Here is a tiny trained network, its code and every weight. The questions are about switching its units off for an input and a class, where a switched-off unit gives its printed mean instead of its output.

import numpy as np


def w(rows, s, z=0):
    codes = np.array(rows[::2]) - 128.0
    scale = np.full(codes.shape[1], s)
    scale[-1] = z or s
    return codes * scale


def norm(h):
    return h / np.sqrt((h * h).mean(-1, keepdims=True) + 1e-5)


def f(y):
    return y / 2 * (1 + np.tanh(0.7978845608 * (y + 0.044715 * y**3)))


def log_softmax(a):
    a = a - a.max(-1, keepdims=True)
    return a - np.log(np.exp(a).sum(-1, keepdims=True))


def net(x, mask):
    res = np.array(x, float).reshape(1, 6) / 4 @ E
    u = 0
    for l in range(4):
        y = f(norm(res) @ A[l][:, :-1].T + A[l][:, -1])
        res = res + np.where(mask[u : u + 6], y, B[l][:, -1]) @ B[l][:, :-1]
        u += 6
    return log_softmax(norm(res)[-1] @ U[:, :-1].T + U[:, -1])


A, B = {}, {}
E = w([
[126,126,128,126,129,127],'x0',
[131,126,125,128,124,131],'x1',
[150,136,95,199,70,145],'x2',
[232,171,149,137,229,251],'x3',
[62,67,14,122,200,169],'x4',
[131,219,68,118,130,86],'x5',
],0.0014)
A[0] = w([
[8,114,147,131,40,73,152],'0.n1',
[153,147,126,133,173,168,85],'0.n2',
[147,125,112,150,148,112,113],'0.n3',
[196,143,155,114,170,242,252],'0.n4',
[114,211,74,139,169,88,86],'0.n5',
[90,90,143,4,183,121,168],'0.n6',
],0.0031,0.0027)
B[0] = w([
[217,99,106,156,205,56,200],'0.n1',
[157,50,139,172,131,92,121],'0.n2',
[116,109,136,120,104,124,121],'0.n3',
[123,111,94,134,139,2,251],'0.n4',
[133,163,132,78,104,147,128],'0.n5',
[59,219,193,196,145,98,168],'0.n6',
],0.0029,0.0027)
A[1] = w([
[96,4,218,134,119,201,200],'1.n1',
[199,146,192,89,76,112,96],'1.n2',
[121,21,213,162,135,129,153],'1.n3',
[115,138,107,175,109,151,1],'1.n4',
[198,162,152,132,193,224,132],'1.n5',
[4,151,159,134,62,98,37],'1.n6',
],0.0038,0.00052)
B[1] = w([
[149,244,62,58,73,112,136],'1.n1',
[4,64,112,167,148,175,254],'1.n2',
[124,210,63,124,141,90,248],'1.n3',
[147,95,167,150,97,177,78],'1.n4',
[132,11,99,7,86,28,111],'1.n5',
[210,85,139,62,207,128,136],'1.n6',
],0.0034,0.00086)
A[2] = w([
[142,98,123,160,80,186,5],'2.n1',
[191,162,107,109,122,59,118],'2.n2',
[59,77,31,122,187,201,113],'2.n3',
[105,230,100,58,133,117,129],'2.n4',
[216,146,167,99,172,215,138],'2.n5',
[204,157,254,146,63,111,159],'2.n6',
],0.0041,0.0019)
B[2] = w([
[229,154,157,110,147,95,61],'2.n1',
[91,113,42,151,153,176,248],'2.n2',
[41,63,251,109,42,186,177],'2.n3',
[146,203,93,111,44,186,201],'2.n4',
[92,48,129,86,144,7,67],'2.n5',
[20,58,109,64,106,186,205],'2.n6',
],0.0028,0.0017)
A[3] = w([
[254,75,98,180,8,161,4],'3.n1',
[42,98,229,148,119,145,134],'3.n2',
[40,128,115,151,37,72,153],'3.n3',
[81,165,128,206,208,149,177],'3.n4',
[197,82,109,215,23,156,115],'3.n5',
[141,205,95,164,103,147,154],'3.n6',
],0.0034,0.0024)
B[3] = w([
[81,227,184,65,112,68,112],'3.n1',
[71,142,178,158,135,202,186],'3.n2',
[204,72,85,87,176,212,253],'3.n3',
[160,159,251,181,132,131,253],'3.n4',
[56,244,226,35,252,50,166],'3.n5',
[102,154,149,153,157,241,188],'3.n6',
],0.003,0.002)
U = w([
[70,41,169,111,106,206,152],'0',
[128,148,121,160,158,136,207],'1',
[170,45,74,131,145,27,135],'2',
[143,199,61,111,102,185,121],'3',
[128,148,152,150,153,139,153],'4',
[106,194,191,90,145,65,104],'5',
[196,115,151,123,53,113,12],'6',
[222,104,161,99,2,103,3],'7',
],0.0083,0.0048)

Each question gives the input, the list of numbers given to net, and the class t.
The units are the neurons (one row each of A and B). Each row of codes is followed by its name. A weight is (code - 128) times the scale printed after its matrix; where a second scale follows, it is the last column's (A, B and U).
mask holds one flag per neuron, layer by layer. A switched-off neuron (its flag False) gives its mean, the last column of its row in B, instead of its output. The means were averaged over made-up inputs and are rounded, as every weight is.
A unit's drop is (log p(t) with every unit on - log p(t) with that unit switched off) / (log p(t) with every unit on - log p(t) with every unit switched off).
most important unit: the unit with the biggest drop
top k neurons: the k neurons with the biggest drops, biggest first
top k neurons in layer l: the k neurons of layer l with the biggest drops, biggest first
input [-1,1,5,-3,1,-5], class 3: top 2 neurons in layer 1 => (1.n1 1.n3)
input [0,1,0,-7,-7,8], class 3: most important unit => 0.n4
input [5,-7,8,5,4,-8], class 3: top 3 neurons => (1.n1 0.n1 1.n3)
input [-1,-5,-6,7,3,1], class 2: top 2 neurons => (1.n5 1.n2)
input [8,-3,2,8,-8,6], class 0: top 3 neurons => (2.n6 0.n1 1.n2)
input [6,5,-1,7,1,-6], class 2: top 2 neurons => (1.n5 0.n4)
input [8,7,1,-6,8,7], class 0: top 3 neurons in layer 1 => (1.n3 1.n1 1.n5)
input [-2,4,6,5,-7,-6], class 0: top 3 neurons => (2.n6 0.n1 1.n2)
input [7,0,8,5,-8,-2], class 0: top 3 neurons => (2.n6 0.n1 1.n5)
input [8,3,5,7,8,7], class 0: top 2 neurons => (2.n3 0.n1)
input [2,-2,-3,4,5,-7], class 3: top 2 neurons => (1.n1 0.n1)
input [-4,4,-1,6,-5,-3], class 2: top 3 neurons => (1.n5 2.n3 0.n6)
input [-6,3,1,6,-1,-8], class 3: top 2 neurons in layer 1 => (1.n1 1.n3)
input [-2,-3,8,2,-5,6], class 5: top 2 neurons => (3.n5 0.n6)
input [-5,3,3,2,8,6], class 0: most important unit => 2.n3
input [-4,1,1,3,-8,-5], class 0: top 2 neurons => (2.n6 1.n2)
input [-6,-3,-7,-5,-8,-6], class 0: top 3 neurons in layer 1 => (1.n2 1.n1 1.n5)
input [8,6,-1,8,0,7], class 2: top 2 neurons in layer 0 => (0.n2 0.n6)
input [5,-3,-2,-5,-5,3], class 0: top 2 neurons in layer 0 => (0.n4 0.n2)
input [8,2,-4,8,-1,-3], class 2: top neuron in layer 0 => (0.n4)
input [-6,6,-7,-8,-4,-6], class 2: top 2 neurons in layer 1 => (1.n3 1.n1)
